Below is a small trained network, with its code and all its weights. Each question gives an input and a target symbol and asks what happens when units are switched off, that is, made to give their printed mean instead of their output.

import numpy as np


def w(rows, s, z=0):
    codes = np.array(rows[::2]) - 128.0
    scale = np.full(codes.shape[1], s)
    scale[-1] = z or s
    return codes * scale


def norm(h):
    return h / np.sqrt((h * h).mean(-1, keepdims=True) + 1e-5)


def f(y):
    return y / 2 * (1 + np.tanh(0.7978845608 * (y + 0.044715 * y**3)))


def softmax(a):
    e = np.exp(a - a.max(-1, keepdims=True))
    return e / e.sum(-1, keepdims=True)


def log_softmax(a):
    a = a - a.max(-1, keepdims=True)
    return a - np.log(np.exp(a).sum(-1, keepdims=True))


def net(x, mask):
    ids = ['αβδεζηθλμξπτφω'.index(c) for c in x.split()]
    T = len(ids)
    res = E[ids] + P[:T]
    u = 0
    for l in range(2):
        r = norm(res)
        for j in range(2):
            rows = slice(4 * j, 4 * j + 4)
            q, k, v = (r @ M[l][rows].T for M in (Q, K, V))
            z = softmax(np.where(np.tri(T) > 0, q @ k.T / 4**0.5, -1e9)) @ v
            o = O[l][rows]
            res = res + np.where(mask[u + j], z, o[:, -1]) @ o[:, :-1]
        u += 2
        y = f(norm(res) @ A[l][:, :-1].T + A[l][:, -1])
        res = res + np.where(mask[u : u + 8], y, B[l][:, -1]) @ B[l][:, :-1]
        u += 8
    return log_softmax(norm(res)[-1] @ U[:, :-1].T + U[:, -1])


Q, K, V, O, A, B = {}, {}, {}, {}, {}, {}
E = w([
[111,146,102],'α',
[117,141,96],'β',
[100,148,160],'δ',
[99,143,165],'ε',
[104,140,122],'ζ',
[102,121,179],'η',
[91,119,170],'θ',
[77,189,162],'λ',
[100,185,122],'μ',
[121,129,47],'ξ',
[73,152,3],'π',
[152,94,118],'τ',
[154,92,120],'φ',
[148,93,117],'ω',
],0.019)
P = w([
[137,115,126],'0',
[95,93,114],'1',
[1,93,86],'2',
[201,164,132],'3',
[13,77,100],'4',
[202,157,145],'5',
[20,72,119],'6',
[200,163,142],'7',
],0.016)
Q[0] = w([
[163,167,127],'0.h0',
[123,160,117],'0.h0',
[254,249,107],'0.h0',
[6,40,138],'0.h0',
[71,144,110],'0.h1',
[138,147,154],'0.h1',
[128,79,92],'0.h1',
[147,165,185],'0.h1',
],0.026)
K[0] = w([
[91,98,178],'0.h0',
[192,121,115],'0.h0',
[44,18,253],'0.h0',
[232,193,37],'0.h0',
[48,146,122],'0.h1',
[164,146,138],'0.h1',
[105,81,122],'0.h1',
[209,164,154],'0.h1',
],0.021)
V[0] = w([
[127,131,130],'0.h0',
[107,96,139],'0.h0',
[103,124,152],'0.h0',
[147,144,113],'0.h0',
[171,128,77],'0.h1',
[116,98,137],'0.h1',
[120,159,143],'0.h1',
[98,3,139],'0.h1',
],0.014)
O[0] = w([
[126,126,132,129],'0.h0',
[153,96,151,199],'0.h0',
[137,85,198,194],'0.h0',
[115,154,97,73],'0.h0',
[93,246,86,5],'0.h1',
[152,98,119,155],'0.h1',
[120,104,155,159],'0.h1',
[222,60,60,187],'0.h1',
],0.011,0.0016)
A[0] = w([
[103,79,120,82],'0.n0',
[235,192,140,47],'0.n1',
[159,164,166,2],'0.n2',
[184,107,155,114],'0.n3',
[252,242,229,21],'0.n4',
[181,135,105,137],'0.n5',
[63,100,133,94],'0.n6',
[95,149,206,26],'0.n7',
],0.021,0.0054)
B[0] = w([
[142,184,101,188],'0.n0',
[228,179,4,167],'0.n1',
[116,68,117,146],'0.n2',
[101,186,120,153],'0.n3',
[237,55,12,254],'0.n4',
[157,180,92,156],'0.n5',
[157,72,107,192],'0.n6',
[170,74,97,202],'0.n7',
],0.027,0.0085)
Q[1] = w([
[152,153,140],'1.h0',
[64,77,138],'1.h0',
[220,153,184],'1.h0',
[147,114,158],'1.h0',
[179,141,159],'1.h1',
[182,159,160],'1.h1',
[195,133,169],'1.h1',
[4,120,52],'1.h1',
],0.031)
K[1] = w([
[124,111,88],'1.h0',
[105,107,190],'1.h0',
[133,41,55],'1.h0',
[125,80,124],'1.h0',
[143,100,75],'1.h1',
[154,79,72],'1.h1',
[139,109,63],'1.h1',
[108,163,251],'1.h1',
],0.032)
V[1] = w([
[152,135,125],'1.h0',
[82,84,137],'1.h0',
[193,93,134],'1.h0',
[163,88,136],'1.h0',
[197,90,138],'1.h1',
[217,148,32],'1.h1',
[185,251,169],'1.h1',
[27,128,31],'1.h1',
],0.025)
O[1] = w([
[155,128,144,144],'1.h0',
[90,115,106,95],'1.h0',
[189,77,157,156],'1.h0',
[156,80,137,138],'1.h0',
[183,61,120,154],'1.h1',
[208,111,5,247],'1.h1',
[214,225,181,51],'1.h1',
[28,173,38,200],'1.h1',
],0.026,0.013)
A[1] = w([
[16,175,128,92],'1.n0',
[253,172,125,3],'1.n1',
[119,229,155,141],'1.n2',
[87,126,52,157],'1.n3',
[94,177,120,90],'1.n4',
[143,138,124,72],'1.n5',
[49,97,117,121],'1.n6',
[43,154,104,138],'1.n7',
],0.024,0.0038)
B[1] = w([
[191,47,113,181],'1.n0',
[157,56,2,196],'1.n1',
[144,167,242,178],'1.n2',
[76,186,181,250],'1.n3',
[160,121,150,152],'1.n4',
[136,118,114,126],'1.n5',
[120,95,65,168],'1.n6',
[115,49,63,172],'1.n7',
],0.041,0.012)
U = w([
[24,128,158,118],'α',
[69,207,151,171],'β',
[108,90,181,141],'δ',
[118,132,184,253],'ε',
[168,212,139,162],'ζ',
[183,119,167,135],'η',
[198,86,155,76],'θ',
[119,7,143,11],'λ',
[58,57,126,38],'μ',
[91,225,84,183],'ξ',
[19,158,72,153],'π',
[178,152,86,92],'τ',
[189,152,76,95],'φ',
[180,153,83,108],'ω',
],0.019,0.005)

Each question gives the input, a string of symbols that net reads in full, and the target symbol t.
The units are the heads (4 rows each of Q, K, V and O) and the neurons (one row each of A and B). Each row of codes is followed by its name. A weight is (code - 128) times the scale printed after its matrix; where a second scale follows, it is the last column's (O, A, B and U).
mask holds one flag per unit, layer by layer, with each layer's heads first. A switched-off unit (its flag False) gives its mean, the last column of its rows in O or B, instead of its output. The means were averaged over made-up inputs and are rounded, as every weight is.
A unit's drop is (log p(t) with every unit on - log p(t) with that unit switched off) / (log p(t) with every unit on - log p(t) with every unit switched off).
The circuit of an input: a set's keep is (log p(t) with only the set's units on - log p(t) with every unit switched off) / (log p(t) with every unit on - log p(t) with every unit switched off). Starting from the 12 units with the biggest drops (on a tie, the unit counted first), units are removed one at a time, each time the one whose removal leaves the highest keep (on an exact tie, the one counted first), for as long as the keep stays at least 0.8.
circuit, biggest first: the units of the circuit, biggest drop first
unit that matters most: the unit with the biggest drop
top k neurons: the k neurons with the biggest drops, biggest first
top k neurons in layer l: the k neurons of layer l with the biggest drops, biggest first
which heads matter: for each layer, one digit per head in row order, 1 if its drop is at least 0.15 and else 0, layers parted by /
input τ β π ε, target π: circuit, biggest first : 0.h1, 1.n3, 1.n0
input δ θ λ ζ π θ, target π: circuit, biggest first : 0.h1, 0.n1, 1.n3
input λ π μ π α π η, target λ: which heads matter : 11 / 01
input π π α, target π: circuit, biggest first : 0.n4, 1.n3
input π ω φ π τ, target π: which heads matter : 01 / 00
input π π τ ξ φ β ω, target π: unit that matters most : 0.h1
input α π ω τ φ, target α: top 3 neurons : 0.n4, 0.n1, 0.n0
input ξ ζ ε, target ξ: which heads matter : 01 / 01
input α λ τ, target α: which heads matter : 01 / 11
input μ λ τ, target μ: which heads matter : 01 / 01
input π δ ξ ζ φ π θ, target π: which heads matter : 11 / 00
input ξ λ λ ε, target λ: top 2 neurons : 0.n4, 0.n6
input λ μ ε μ α, target λ: which heads matter : 01 / 01
input α ε ω, target α: top 2 neurons : 0.n4, 0.n1
input π α φ φ ε ω ε, target π: unit that matters most : 0.n4
input θ β ξ ξ ζ α β, target θ: which heads matter : 11 / 01
input θ α λ φ ε δ π ξ, target π: top 4 neurons in layer 0 : 0.n4, 0.n7, 0.n0, 0.n6
input λ η π δ α, target λ: which heads matter : 00 / 01
input λ ξ ζ π ω, target λ: top 3 neurons in layer 0 : 0.n1, 0.n4, 0.n0
input λ δ ζ ε φ, target λ: unit that matters most : 1.h1
input ζ ε φ, target ζ: top 3 neurons : 0.n4, 0.n1, 0.n7
input π π ζ, target π: which heads matter : 00 / 00
input α β η ζ α φ τ, target α: top 3 neurons : 0.n4, 0.n1, 0.n0
input θ θ β π π, target θ: which heads matter : 11 / 01
input τ π ξ β, target π: which heads matter : 01 / 01
input λ φ ζ ω λ, target λ: top 4 neurons : 0.n4, 0.n6, 0.n1, 0.n7
input θ π ξ ζ, target π: top 3 neurons : 0.n4, 0.n1, 1.n3
